Below is a small trained network, with its code and all its weights. Each question gives an input and a target symbol and asks what happens when units are switched off, that is, made to give their printed mean instead of their output.

import numpy as np


def w(rows, s, z=0):
    codes = np.array(rows[::2]) - 128.0
    scale = np.full(codes.shape[1], s)
    scale[-1] = z or s
    return codes * scale


def f(y):
    return np.maximum(y, 0)


def softmax(a):
    e = np.exp(a - a.max(-1, keepdims=True))
    return e / e.sum(-1, keepdims=True)


def log_softmax(a):
    a = a - a.max(-1, keepdims=True)
    return a - np.log(np.exp(a).sum(-1, keepdims=True))


def net(x, mask):
    ids = ['γδζλμξσφψ'.index(c) for c in x.split()]
    T = len(ids)
    res = E[ids] + P[:T]
    q, k, v = (res @ M[0].T for M in (Q, K, V))
    z = softmax(np.where(np.tri(T) > 0, q @ k.T / 4**0.5, -1e9)) @ v
    res = res + np.where(mask[0], z, O[0][:, -1]) @ O[0][:, :-1]
    y = f(res @ A[0][:, :-1].T + A[0][:, -1])
    res = res + np.where(mask[1:17], y, B[0][:, -1]) @ B[0][:, :-1]
    return log_softmax(res[-1] @ U[:, :-1].T + U[:, -1])


Q, K, V, O, A, B = {}, {}, {}, {}, {}, {}
E = w([
[80,156,38,107,133],'γ',
[160,33,142,123,199],'δ',
[162,78,233,93,129],'ζ',
[161,200,88,125,210],'λ',
[172,25,219,114,163],'μ',
[254,78,83,107,49],'ξ',
[76,125,158,207,164],'σ',
[166,129,95,50,34],'φ',
[176,91,15,92,87],'ψ',
],0.011)
P = w([
[254,100,68,157,180],'0',
[129,176,140,116,125],'1',
[121,173,152,122,123],'2',
[114,166,147,110,134],'3',
[120,154,142,115,136],'4',
[115,147,154,109,135],'5',
[112,139,152,106,144],'6',
[110,129,160,105,143],'7',
[116,129,167,103,131],'8',
],0.0088)
Q[0] = w([
[161,103,249,155,235],'head 1',
[96,186,170,196,83],'head 1',
[46,200,93,173,207],'head 1',
[209,154,82,216,145],'head 1',
],0.013)
K[0] = w([
[223,131,90,223,233],'head 1',
[46,126,209,170,143],'head 1',
[8,215,118,129,176],'head 1',
[185,172,181,108,118],'head 1',
],0.014)
V[0] = w([
[132,253,79,121,154],'head 1',
[168,118,159,162,135],'head 1',
[122,85,88,181,166],'head 1',
[127,157,190,151,146],'head 1',
],0.019)
O[0] = w([
[73,180,244,137,54,255],'head 1',
[118,145,114,208,182,171],'head 1',
[37,100,83,87,173,172],'head 1',
[148,82,137,211,119,112],'head 1',
],0.011,0.0066)
A[0] = w([
[166,119,180,137,116,72],'neuron 1',
[4,93,126,116,121,193],'neuron 2',
[160,121,201,79,227,158],'neuron 3',
[138,118,140,76,29,88],'neuron 4',
[234,114,174,218,200,175],'neuron 5',
[175,112,139,122,99,108],'neuron 6',
[164,113,96,138,137,96],'neuron 7',
[88,160,161,254,129,104],'neuron 8',
[167,207,156,56,194,192],'neuron 9',
[89,199,46,201,51,187],'neuron 10',
[144,118,104,58,192,3],'neuron 11',
[167,105,162,63,91,162],'neuron 12',
[171,149,157,180,81,102],'neuron 13',
[151,192,118,143,195,74],'neuron 14',
[126,243,104,156,125,133],'neuron 15',
[137,176,183,172,226,106],'neuron 16',
],0.0091,0.004)
B[0] = w([
[119,146,148,125,175,163],'neuron 1',
[173,46,51,98,189,244],'neuron 2',
[206,130,181,214,118,190],'neuron 3',
[61,132,49,173,127,205],'neuron 4',
[91,205,184,18,210,197],'neuron 5',
[103,130,81,129,126,144],'neuron 6',
[112,170,104,83,109,159],'neuron 7',
[60,105,123,23,51,254],'neuron 8',
[203,136,213,107,33,216],'neuron 9',
[252,187,112,115,110,182],'neuron 10',
[126,189,36,217,61,175],'neuron 11',
[101,66,107,91,148,189],'neuron 12',
[161,128,108,116,171,188],'neuron 13',
[74,122,144,136,57,154],'neuron 14',
[187,122,141,168,122,202],'neuron 15',
[36,127,155,211,137,219],'neuron 16',
],0.014,0.0098)
U = w([
[209,84,172,79,174,71],'γ',
[156,138,134,198,103,22],'δ',
[155,91,134,168,192,194],'ζ',
[164,166,253,127,106,174],'λ',
[128,117,35,137,75,107],'μ',
[251,165,64,43,109,206],'ξ',
[41,95,102,59,134,124],'σ',
[150,184,181,108,193,107],'φ',
[99,194,101,146,138,5],'ψ',
],0.0065,0.0022)

Each question gives the input, a string of symbols that net reads in full, and the target symbol t.
The units are the heads (4 rows each of Q, K, V and O) and the neurons (one row each of A and B). Each row of codes is followed by its name. A weight is (code - 128) times the scale printed after its matrix; where a second scale follows, it is the last column's (O, A, B and U).
mask holds one flag per unit, heads first, then neurons. A switched-off unit (its flag False) gives its mean, the last column of its rows in O or B, instead of its output. The means were averaged over made-up inputs and are rounded, as every weight is.
A unit's drop is (log p(t) with every unit on - log p(t) with that unit switched off) / (log p(t) with every unit on - log p(t) with every unit switched off).
The circuit of an input: a set's keep is (log p(t) with only the set's units on - log p(t) with every unit switched off) / (log p(t) with every unit on - log p(t) with every unit switched off). Starting from the 12 units with the biggest drops (on a tie, the unit counted first), units are removed one at a time, each time the one whose removal leaves the highest keep (on an exact tie, the one counted first), for as long as the keep stays at least 0.8.
units of the circuit, in order: the units of the circuit, biggest drop first
most important unit: the unit with the biggest drop
k most important neurons: the k neurons with the biggest drops, biggest first
drop when u is switched off: that unit's drop, to one decimal
input λ γ δ λ σ φ φ γ σ, target σ: most important unit => neuron 8
input σ σ φ μ, target ζ: units of the circuit, in order => head 1; neuron 8; neuron 3
input φ φ λ φ ζ, target λ: units of the circuit, in order => head 1; neuron 2; neuron 9
input φ λ δ λ μ μ, target λ: units of the circuit, in order => head 1; neuron 2; neuron 3
input ξ σ σ σ δ, target δ: 3 most important neurons => neuron 3; neuron 11; neuron 8
input φ μ δ, target λ: units of the circuit, in order => neuron 2; head 1; neuron 9; neuron 3
input φ ψ μ λ φ λ σ μ, target λ: 3 most important neurons => neuron 2; neuron 9; neuron 3
input ψ ζ λ λ λ λ γ ζ, target ξ: 3 most important neurons => neuron 2; neuron 11; neuron 16
input γ λ λ λ λ ζ, target γ: 2 most important neurons => neuron 2; neuron 8
input ζ λ ξ δ, target φ: 3 most important neurons => neuron 5; neuron 8; neuron 9
input λ φ δ λ μ, target σ: units of the circuit, in order => head 1; neuron 8; neuron 2
input γ σ μ, target γ: 3 most important neurons => neuron 2; neuron 3; neuron 8
input σ λ ξ ζ ζ λ ζ δ γ, target ξ: 2 most important neurons => neuron 16; neuron 10
input ζ σ σ σ λ λ γ λ δ, target φ: most important unit => neuron 5
input μ ζ λ λ λ λ λ ζ, target ψ: 2 most important neurons => neuron 11; neuron 5
input γ γ σ ζ ψ γ ζ, target γ: 2 most important neurons => neuron 2; neuron 3
input γ σ λ ψ σ μ, target γ: 2 most important neurons => neuron 2; neuron 3
input μ λ ζ γ ψ λ ξ σ ζ, target ψ: 3 most important neurons => neuron 11; neuron 5; neuron 2
input ζ ζ ξ ζ, target φ: drop when neuron 14 is switched off => -0.1
input ψ λ ξ δ, target ξ: drop when head 1 is switched off => 1.9
input δ λ ζ μ ζ, target μ: drop when neuron 2 is switched off => 0.0
input ξ ζ μ, target δ: drop when head 1 is switched off => 1.2
